Here is a tiny trained network, its code and every weight. The questions are about switching its units off for an input and a target symbol, where a switched-off unit gives its printed mean instead of its output.

import numpy as np


def w(rows, s, z=0):
    codes = np.array(rows[::2]) - 128.0
    scale = np.full(codes.shape[1], s)
    scale[-1] = z or s
    return codes * scale


def norm(h):
    return h / np.sqrt((h * h).mean(-1, keepdims=True) + 1e-5)


def f(y):
    return np.maximum(y, 0)


def softmax(a):
    e = np.exp(a - a.max(-1, keepdims=True))
    return e / e.sum(-1, keepdims=True)


def log_softmax(a):
    a = a - a.max(-1, keepdims=True)
    return a - np.log(np.exp(a).sum(-1, keepdims=True))


def net(x, mask):
    ids = ['βγδπψω'.index(c) for c in x.split()]
    T = len(ids)
    res = E[ids] + P[:T]
    u = 0
    for l in range(2):
        r = norm(res)
        for j in range(2):
            rows = slice(4 * j, 4 * j + 4)
            q, k, v = (r @ M[l][rows].T for M in (Q, K, V))
            z = softmax(np.where(np.tri(T) > 0, q @ k.T / 4**0.5, -1e9)) @ v
            o = O[l][rows]
            res = res + np.where(mask[u + j], z, o[:, -1]) @ o[:, :-1]
        u += 2
        y = f(norm(res) @ A[l][:, :-1].T + A[l][:, -1])
        res = res + np.where(mask[u : u + 16], y, B[l][:, -1]) @ B[l][:, :-1]
        u += 16
    return log_softmax(norm(res)[-1] @ U[:, :-1].T + U[:, -1])


Q, K, V, O, A, B = {}, {}, {}, {}, {}, {}
E = w([
[182,103,116],'β',
[97,123,83],'γ',
[90,5,36],'δ',
[145,106,84],'π',
[160,109,76],'ψ',
[126,106,67],'ω',
],0.017)
P = w([
[141,140,254],'0',
[180,156,35],'1',
[189,134,61],'2',
[180,118,53],'3',
[175,114,54],'4',
[172,103,69],'5',
[167,100,58],'6',
[153,90,55],'7',
[162,96,42],'8',
[143,84,47],'9',
[140,81,35],'10',
[138,85,18],'11',
[143,80,5],'12',
],0.0075)
Q[0] = w([
[100,3,125],'L0H1',
[136,95,210],'L0H1',
[202,45,1],'L0H1',
[151,108,169],'L0H1',
[127,58,120],'L0H2',
[129,112,61],'L0H2',
[206,31,73],'L0H2',
[131,199,237],'L0H2',
],0.0093)
K[0] = w([
[73,70,185],'L0H1',
[81,181,151],'L0H1',
[104,36,66],'L0H1',
[74,134,90],'L0H1',
[105,152,185],'L0H2',
[171,138,179],'L0H2',
[85,141,220],'L0H2',
[83,130,2],'L0H2',
],0.014)
V[0] = w([
[171,51,77],'L0H1',
[182,67,190],'L0H1',
[91,131,160],'L0H1',
[254,192,176],'L0H1',
[173,229,190],'L0H2',
[65,102,102],'L0H2',
[79,176,237],'L0H2',
[53,155,177],'L0H2',
],0.011)
O[0] = w([
[141,44,103,255],'L0H1',
[204,79,116,130],'L0H1',
[114,118,189,80],'L0H1',
[182,188,17,75],'L0H1',
[44,101,35,119],'L0H2',
[137,198,189,94],'L0H2',
[28,255,82,107],'L0H2',
[48,198,153,81],'L0H2',
],0.011)
A[0] = w([
[55,119,209,84],'L0N1',
[195,121,158,97],'L0N2',
[44,59,187,126],'L0N3',
[179,135,226,107],'L0N4',
[176,148,177,106],'L0N5',
[79,98,50,126],'L0N6',
[163,37,119,152],'L0N7',
[141,188,73,117],'L0N8',
[4,189,120,126],'L0N9',
[128,68,184,110],'L0N10',
[127,71,104,110],'L0N11',
[110,100,109,166],'L0N12',
[164,160,124,6],'L0N13',
[159,186,236,107],'L0N14',
[112,84,172,81],'L0N15',
[55,75,168,119],'L0N16',
],0.012,0.013)
B[0] = w([
[57,88,194,134],'L0N1',
[80,108,166,142],'L0N2',
[60,103,87,154],'L0N3',
[48,94,113,140],'L0N4',
[81,93,89,132],'L0N5',
[67,182,121,188],'L0N6',
[101,143,145,250],'L0N7',
[143,147,99,138],'L0N8',
[153,207,181,165],'L0N9',
[61,82,74,154],'L0N10',
[123,136,138,177],'L0N11',
[119,148,145,194],'L0N12',
[7,204,97,128],'L0N13',
[229,118,180,131],'L0N14',
[106,153,60,130],'L0N15',
[44,136,101,144],'L0N16',
],0.016,0.013)
Q[1] = w([
[145,126,87],'L1H1',
[115,117,134],'L1H1',
[138,170,134],'L1H1',
[97,130,136],'L1H1',
[63,141,82],'L1H2',
[65,124,76],'L1H2',
[250,149,183],'L1H2',
[63,148,102],'L1H2',
],0.025)
K[1] = w([
[85,72,212],'L1H1',
[145,103,139],'L1H1',
[112,177,127],'L1H1',
[160,120,134],'L1H1',
[161,156,247],'L1H2',
[180,150,226],'L1H2',
[30,123,36],'L1H2',
[180,73,195],'L1H2',
],0.016)
V[1] = w([
[153,198,84],'L1H1',
[139,202,168],'L1H1',
[204,181,120],'L1H1',
[136,169,103],'L1H1',
[96,250,153],'L1H2',
[158,86,179],'L1H2',
[156,187,190],'L1H2',
[227,48,133],'L1H2',
],0.015)
O[1] = w([
[67,64,219,94],'L1H1',
[176,34,222,32],'L1H1',
[114,96,240,62],'L1H1',
[92,74,181,110],'L1H1',
[186,9,166,2],'L1H2',
[169,212,121,134],'L1H2',
[218,130,171,51],'L1H2',
[77,247,182,234],'L1H2',
],0.011,0.0089)
A[1] = w([
[130,8,58,152],'L1N1',
[189,58,93,4],'L1N2',
[136,174,91,134],'L1N3',
[223,182,104,123],'L1N4',
[87,99,172,4],'L1N5',
[84,30,160,140],'L1N6',
[188,89,18,143],'L1N7',
[164,164,182,47],'L1N8',
[92,99,163,141],'L1N9',
[165,125,26,112],'L1N10',
[135,159,94,153],'L1N11',
[142,147,95,132],'L1N12',
[206,128,63,102],'L1N13',
[105,180,165,42],'L1N14',
[219,188,131,77],'L1N15',
[133,157,202,119],'L1N16',
],0.013,0.019)
B[1] = w([
[196,77,170,188],'L1N1',
[230,3,236,128],'L1N2',
[157,110,108,237],'L1N3',
[121,94,180,153],'L1N4',
[26,152,234,128],'L1N5',
[169,129,172,182],'L1N6',
[116,66,107,201],'L1N7',
[52,116,240,128],'L1N8',
[130,185,110,168],'L1N9',
[86,87,128,195],'L1N10',
[158,96,140,255],'L1N11',
[141,102,135,188],'L1N12',
[166,79,72,134],'L1N13',
[186,210,34,128],'L1N14',
[152,67,72,129],'L1N15',
[122,161,93,145],'L1N16',
],0.019,0.0076)
U = w([
[204,37,87,127],'β',
[90,235,210,157],'γ',
[6,29,167,2],'δ',
[161,123,203,225],'π',
[221,162,109,110],'ψ',
[129,180,166,135],'ω',
],0.011,0.0041)

Each question gives the input, a string of symbols that net reads in full, and the target symbol t.
The units are the heads (4 rows each of Q, K, V and O) and the neurons (one row each of A and B). Each row of codes is followed by its name. A weight is (code - 128) times the scale printed after its matrix; where a second scale follows, it is the last column's (O, A, B and U).
mask holds one flag per unit, layer by layer, with each layer's heads first. A switched-off unit (its flag False) gives its mean, the last column of its rows in O or B, instead of its output. The means were averaged over made-up inputs and are rounded, as every weight is.
A unit's drop is (log p(t) with every unit on - log p(t) with that unit switched off) / (log p(t) with every unit on - log p(t) with every unit switched off).
The circuit of an input: a set's keep is (log p(t) with only the set's units on - log p(t) with every unit switched off) / (log p(t) with every unit on - log p(t) with every unit switched off). Starting from the 12 units with the biggest drops (on a tie, the unit counted first), units are removed one at a time, each time the one whose removal leaves the highest keep (on an exact tie, the one counted first), for as long as the keep stays at least 0.8.
units of the circuit, in order: the units of the circuit, biggest drop first
k most important neurons of layer l: the k neurons of layer l with the biggest drops, biggest first
which heads matter: for each layer, one digit per head in row order, 1 if its drop is at least 0.15 and else 0, layers parted by /
drop of u: that unit's drop, to one decimal
input ω β β β π ω, target ψ: which heads matter => 01 / 11
input π ω γ ψ β β γ γ ψ π δ β β, target γ: units of the circuit, in order => L1H2; L0N3
input ω β γ ω γ π, target ψ: 2 most important neurons of layer 1 => L1N3; L1N11
input π γ δ β γ π, target γ: which heads matter => 10 / 01
input ω ω π ψ, target ψ: 3 most important neurons of layer 0 => L0N6; L0N3; L0N16
input γ γ β γ β δ ω ω γ, target π: which heads matter => 01 / 01
input ω β β ψ β β, target ψ: which heads matter => 01 / 01
input δ π γ γ γ β δ β γ, target β: which heads matter => 11 / 10
input γ ω β, target π: units of the circuit, in order => L0H2; L1H2; L1H1; L0N9
input ω β γ γ ω β, target ψ: which heads matter => 01 / 11
input π β δ γ ω ψ, target γ: which heads matter => 10 / 01
input π γ ω, target γ: which heads matter => 10 / 01
input δ β β γ, target β: 2 most important neurons of layer 0 => L0N4; L0N6
input π β ω, target γ: which heads matter => 10 / 11
input γ β ω π ω γ, target π: which heads matter => 01 / 11
input π β β β β γ β ω γ ψ β, target γ: which heads matter => 10 / 01
input γ ψ π δ β ω ω ω ω ω π γ δ, target π: 2 most important neurons of layer 1 => L1N6; L1N1
input ω γ ψ ψ π, target ψ: 3 most important neurons of layer 0 => L0N6; L0N3; L0N16
input γ δ β π β, target π: drop of L1H1 => 0.2
input γ γ π, target π: drop of L1N6 => 0.0
input ω β π ψ β ψ, target ψ: drop of L0H1 => 0.1
